Each row is followed by one of two labels, saying whether the row has a hidden trait. Each part has a new trait and two new labels.
5  -19  5  1  4  -20  13  -16  1  25  12  9  3  13  -16  -3  5  13  -5  0  10  19  -2  -12  -12  6  7  2  3  26  -19  -9  -15  -6  21  -15  0  -3  -3  -3  37  -22  3  -4  -10  -14  1  0  -6  -13 | R
-3  -14  3  14  -29  -22  2  -5  -10  -18  -16  14  18  -17  -31  0  -26  6  5  -35  -14  -25  -1  -14  5  -15  4  1  -6  -4  13  -7  -1  4  -15  17  -4  -11  -5  2  -13  3  0  -13  -3  8  15  -3  21  -13 | R
-2  -7  -31  -11  9  13  -10  18  -6  -11  -9  6  -24  -1  37  5  -14  -4  0  4  -5  2  -4  -7  15  19  -8  -3  14  -15  -2  6  6  -2  -1  11  5  -4  -6  4  7  37  -6  -1  -11  2  -21  -13  0  13 | C
4  -13  7  0  16  -10  10  -13  -4  24  13  4  0  11  -4  -4  8  12  -5  1  5  25  -1  -9  -9  8  7  2  1  19  -12  -6  -8  -5  5  -8  0  -2  -1  -3  33  -6  3  -1  -10  -13  0  -2  -5  -9 | C
4  27  -6  3  -15  7  -5  -3  -16  7  5  -1  16  35  11  -11  27  20  15  2  -21  -18  -2  14  11  -1  8  4  1  -2  -11  4  8  9  -8  10  -3  7  -4  3  -31  -41  -3  -4  -1  -3  9  -4  8  16 | C
6  5  30  1  18  -3  18  19  -7  -11  -3  -13  -6  -20  -10  -2  24  11  0  9  -33  35  0  4  3  16  8  -2  -13  -6  9  14  -14  -6  -30  12  -2  15  15  -3  14  22  0  5  7  11  18  12  1  -17 | C
1  -13  1  6  18  -14  12  -5  1  9  -3  16  -10  13  -3  1  7  2  -2  -10  -1  22  -5  4  -2  7  4  3  7  6  -8  10  -9  -10  13  -12  3  -15  1  -2  15  3  2  -4  0  0  -7  1  -2  -6 | C
4  -10  -2  -9  -8  5  -2  2  -12  8  10  -7  3  4  7  -5  4  22  -1  10  -15  11  0  -17  7  8  2  -2  -1  4  -1  -13  -9  0  -11  13  -2  13  -5  3  22  -2  -3  -5  -14  -16  -1  -8  -2  1 | R

New part:
-5  -9  7  -7  -34  -11  -14  -2  -2  2  -13  9  -12  10  -2  -3  6  14 | Z
-8  -4  -6  -7  -20  -10  -3  -3  0  2  2  9  1  11  -1  -8  9  9 | Z
-6  -6  7  -6  -36  -2  -10  0  -5  5  -11  4  -8  3  -3  -2  -3  11 | Z
-2  -5  4  -5  -37  -3  -11  0  -4  4  -14  4  -11  7  -3  4  0  11 | Z
-8  -9  2  -9  -33  -9  -12  -2  -2  4  -10  9  -7  11  -2  -2  5  14 | Z
-4  -6  -2  -6  -21  -11  -9  1  -1  1  -11  6  -11  14  0  6  7  11 | Z
-4  -2  -1  -6  -4  -1  -3  -2  1  1  -3  5  2  5  -1  -7  6  2 | Z
-1  -4  0  -7  -34  -4  -14  1  -2  3  -18  6  -7  -7  -2  -3  5  8 | Z
-2  -6  1  -4  -16  -9  -7  0  0  0  -5  3  -9  9  0  4  6  6 | Z
-4  -2  3  -9  -46  -6  -17  1  -5  3  -18  8  -15  6  -2  1  3  10 | Z
1  -2  7  -4  -50  5  -16  2  -7  7  -25  2  -15  6  -3  10  -7  10 | Z
-5  -3  3  -1  7  -6  -3  -1  1  -2  9  1  5  -3  0  -6  1  2 | Z
-4  -11  -10  -6  16  2  -14  -10  10  8  -11  -7  -15  -8  2  -16  1  18 | T
-16  -5  -10  -7  -8  -16  -27  -5  -2  2  -14  -2  -1  -7  1  -13  -30  9 | T
-3  -3  11  -4  -24  1  -11  -2  -4  3  -11  2  -9  3  -3  -1  -7  6 | Z
-3  -9  8  -6  -30  -6  -17  -1  -3  3  -14  4  -12  4  -3  -1  2  11 | Z
-14  -6  -24  -5  -29  6  -18  7  0  8  -18  7  -9  0  1  -8  17  15 | T
3  -5  11  -3  -55  7  -19  4  -8  6  -35  0  -18  -7  -3  9  -18  7 | Z
-2  -6  3  -7  -39  -2  -13  1  -3  3  -14  4  -10  -3  -2  -1  4  9 | Z
-8  -6  4  -6  -28  -5  -10  -5  -1  3  -2  9  0  14  -3  -8  2  7 | Z
-9  -2  0  -3  -21  -4  -7  -1  -2  3  3  5  1  8  -2  -6  0  5 | Z
-8  -4  -3  -5  -4  -7  -4  -3  1  2  6  5  4  14  -1  -3  6  7 | Z
-6  -8  7  -5  -19  -2  -9  -3  -2  3  -5  7  -7  18  -2  0  3  12 | Z
-10  -9  10  -8  -42  -6  -15  -1  -4  4  -6  7  -8  14  -3  0  2  13 | Z
-2  -2  1  -3  -31  3  -9  1  -3  4  -9  4  -5  2  -2  1  0  5 | Z
